Here is a tiny trained network, its code and every weight. The questions are about switching its units off for an input and a target symbol, where a switched-off unit gives its printed mean instead of its output.

import numpy as np


def w(rows, s, z=0):
    codes = np.array(rows[::2]) - 128.0
    scale = np.full(codes.shape[1], s)
    scale[-1] = z or s
    return codes * scale


def f(y):
    return y / 2 * (1 + np.tanh(0.7978845608 * (y + 0.044715 * y**3)))


def softmax(a):
    e = np.exp(a - a.max(-1, keepdims=True))
    return e / e.sum(-1, keepdims=True)


def log_softmax(a):
    a = a - a.max(-1, keepdims=True)
    return a - np.log(np.exp(a).sum(-1, keepdims=True))


def net(x, mask):
    ids = ['ΓΔΛΠαβεηψ'.index(c) for c in x.split()]
    T = len(ids)
    res = E[ids] + P[:T]
    u = 0
    for l in range(2):
        r = res
        for j in range(3):
            rows = slice(3 * j, 3 * j + 3)
            q, k, v = (r @ M[l][rows].T for M in (Q, K, V))
            z = softmax(np.where(np.tri(T) > 0, q @ k.T / 3**0.5, -1e9)) @ v
            o = O[l][rows]
            res = res + np.where(mask[u + j], z, o[:, -1]) @ o[:, :-1]
        u += 3
        y = f(res @ A[l][:, :-1].T + A[l][:, -1])
        res = res + np.where(mask[u : u + 4], y, B[l][:, -1]) @ B[l][:, :-1]
        u += 4
    return log_softmax(res[-1] @ U[:, :-1].T + U[:, -1])


Q, K, V, O, A, B = {}, {}, {}, {}, {}, {}
E = w([
[171,181,214],'Γ',
[202,80,161],'Δ',
[169,172,92],'Λ',
[142,94,164],'Π',
[96,13,86],'α',
[155,156,101],'β',
[64,232,11],'ε',
[106,51,60],'η',
[34,96,212],'ψ',
],0.012)
P = w([
[138,177,254],'0',
[120,186,223],'1',
[117,175,184],'2',
[107,182,160],'3',
[96,180,138],'4',
[86,171,122],'5',
[85,176,98],'6',
[86,180,92],'7',
[81,177,76],'8',
[99,189,58],'9',
],0.0037)
Q[0] = w([
[111,42,75],'L0H1',
[71,152,120],'L0H1',
[114,183,152],'L0H1',
[80,107,104],'L0H2',
[82,112,84],'L0H2',
[117,148,121],'L0H2',
[88,85,156],'L0H3',
[30,127,118],'L0H3',
[118,109,2],'L0H3',
],0.026)
K[0] = w([
[174,86,59],'L0H1',
[85,145,99],'L0H1',
[86,157,152],'L0H1',
[110,112,163],'L0H2',
[82,107,136],'L0H2',
[110,151,114],'L0H2',
[80,97,156],'L0H3',
[37,149,132],'L0H3',
[112,142,3],'L0H3',
],0.029)
V[0] = w([
[125,174,108],'L0H1',
[247,117,122],'L0H1',
[30,193,108],'L0H1',
[136,111,85],'L0H2',
[184,144,114],'L0H2',
[54,134,154],'L0H2',
[160,89,154],'L0H3',
[100,74,178],'L0H3',
[161,169,88],'L0H3',
],0.011)
O[0] = w([
[139,87,112,159],'L0H1',
[7,97,118,19],'L0H1',
[225,96,117,252],'L0H1',
[136,143,168,107],'L0H2',
[58,144,154,93],'L0H2',
[220,123,89,185],'L0H2',
[114,107,89,21],'L0H3',
[128,62,93,29],'L0H3',
[124,179,148,195],'L0H3',
],0.011,0.004)
A[0] = w([
[126,159,89,80],'L0N1',
[185,78,157,83],'L0N2',
[127,52,248,87],'L0N3',
[73,119,93,4],'L0N4',
],0.014,0.0044)
B[0] = w([
[149,112,160,161],'L0N1',
[85,136,96,254],'L0N2',
[149,65,253,175],'L0N3',
[227,163,25,138],'L0N4',
],0.017,0.0054)
Q[1] = w([
[153,203,209],'L1H1',
[70,89,112],'L1H1',
[120,191,96],'L1H1',
[187,237,67],'L1H2',
[249,203,72],'L1H2',
[142,122,166],'L1H2',
[64,181,185],'L1H3',
[52,190,151],'L1H3',
[231,104,197],'L1H3',
],0.015)
K[1] = w([
[242,205,165],'L1H1',
[106,59,149],'L1H1',
[179,126,42],'L1H1',
[227,86,113],'L1H2',
[217,43,18],'L1H2',
[93,185,128],'L1H2',
[148,188,198],'L1H3',
[91,207,192],'L1H3',
[254,44,190],'L1H3',
],0.013)
V[1] = w([
[74,190,163],'L1H1',
[159,239,106],'L1H1',
[255,119,146],'L1H1',
[148,193,181],'L1H2',
[140,162,111],'L1H2',
[139,161,132],'L1H2',
[205,102,142],'L1H3',
[108,72,114],'L1H3',
[34,192,122],'L1H3',
],0.0082)
O[1] = w([
[46,210,182,100],'L1H1',
[254,206,225,201],'L1H1',
[226,60,170,250],'L1H1',
[141,21,130,171],'L1H2',
[191,103,88,147],'L1H2',
[161,86,110,148],'L1H2',
[51,133,201,174],'L1H3',
[126,201,147,135],'L1H3',
[221,82,31,64],'L1H3',
],0.0062,0.015)
A[1] = w([
[106,254,10,223],'L1N1',
[184,197,104,3],'L1N2',
[197,173,230,76],'L1N3',
[231,6,166,141],'L1N4',
],0.0081,0.0043)
B[1] = w([
[248,157,194,138],'L1N1',
[58,59,214,167],'L1N2',
[161,116,29,251],'L1N3',
[27,218,143,244],'L1N4',
],0.014,0.028)
U = w([
[68,143,254,201],'Γ',
[117,156,163,16],'Δ',
[152,188,244,47],'Λ',
[120,153,151,17],'Π',
[52,73,23,154],'α',
[155,164,200,109],'β',
[91,223,125,88],'ε',
[140,124,117,162],'η',
[182,104,50,254],'ψ',
],0.0068,0.0054)

Each question gives the input, a string of symbols that net reads in full, and the target symbol t.
The units are the heads (3 rows each of Q, K, V and O) and the neurons (one row each of A and B). Each row of codes is followed by its name. A weight is (code - 128) times the scale printed after its matrix; where a second scale follows, it is the last column's (O, A, B and U).
mask holds one flag per unit, layer by layer, with each layer's heads first. A switched-off unit (its flag False) gives its mean, the last column of its rows in O or B, instead of its output. The means were averaged over made-up inputs and are rounded, as every weight is.
A unit's drop is (log p(t) with every unit on - log p(t) with that unit switched off) / (log p(t) with every unit on - log p(t) with every unit switched off).
The circuit of an input: a set's keep is (log p(t) with only the set's units on - log p(t) with every unit switched off) / (log p(t) with every unit on - log p(t) with every unit switched off). Starting from the 12 units with the biggest drops (on a tie, the unit counted first), units are removed one at a time, each time the one whose removal leaves the highest keep (on an exact tie, the one counted first), for as long as the keep stays at least 0.8.
circuit, biggest first: the units of the circuit, biggest drop first
most important unit: the unit with the biggest drop
top k neurons: the k neurons with the biggest drops, biggest first
top k neurons in layer l: the k neurons of layer l with the biggest drops, biggest first
heads that matter: for each layer, one digit per head in row order, 1 if its drop is at least 0.15 and else 0, layers parted by /
input Π Δ ε Γ ψ Λ β, target ψ: circuit, biggest first => L1N3; L1N4; L0H3; L1H1
input Λ Π ε α Γ η Δ Δ, target α: most important unit => L0H3
input Λ ψ Γ Γ ε η, target ε: top 3 neurons => L1N4; L1N3; L0N1
input β Λ Γ, target Γ: circuit, biggest first => L0H1; L0N3; L0H2
input β Γ α Γ ψ η, target ψ: top 4 neurons => L1N4; L1N2; L1N1; L0N3
input ψ ε ψ α, target ψ: heads that matter => 111 / 011
input ψ Δ ε Γ, target ε: circuit, biggest first => L1N4; L1N3; L1H1; L0H1
input Γ Γ β Γ α ε ψ Λ, target ψ: heads that matter => 011 / 010
input ψ Π α Δ Δ Λ ε α Λ Π, target α: circuit, biggest first => L0H3; L1H1
input Γ Π ψ ψ, target α: top 3 neurons in layer 1 => L1N4; L1N2; L1N1
input α ε Π, target Γ: circuit, biggest first => L1N3; L0H3; L1H1
input Γ β ε ε η, target ε: heads that matter => 101 / 110
input Γ ψ ε ψ α Λ Π, target α: top 3 neurons => L0N2; L1N4; L1N2
input Λ ψ α ψ ε η α, target ε: most important unit => L0H1
input α β β Δ α, target α: heads that matter => 011 / 100
input β ε α, target ε: heads that matter => 101 / 100
input Δ ψ Δ Γ η Γ η Δ, target ψ: heads that matter => 101 / 111
input Λ ε Δ Δ ε α α Π ε Δ, target ψ: heads that matter => 101 / 101
input Λ η ψ α β Λ Γ, target ψ: top 2 neurons => L1N3; L1N4
input ε α Γ β α η ψ ψ, target α: top 3 neurons in layer 0 => L0N2; L0N1; L0N3
input ε Λ ε Γ, target ε: most important unit => L1N4
input ε η α ε ε α α α ε ψ, target Γ: top 3 neurons => L1N3; L0N3; L0N2
input Δ α β Λ, target Λ: heads that matter => 100 / 110
input η Π Λ β ε ψ Γ ψ β ψ, target ψ: heads that matter => 111 / 110
input β β ε Δ α Π Δ, target α: top 2 neurons in layer 0 => L0N2; L0N3
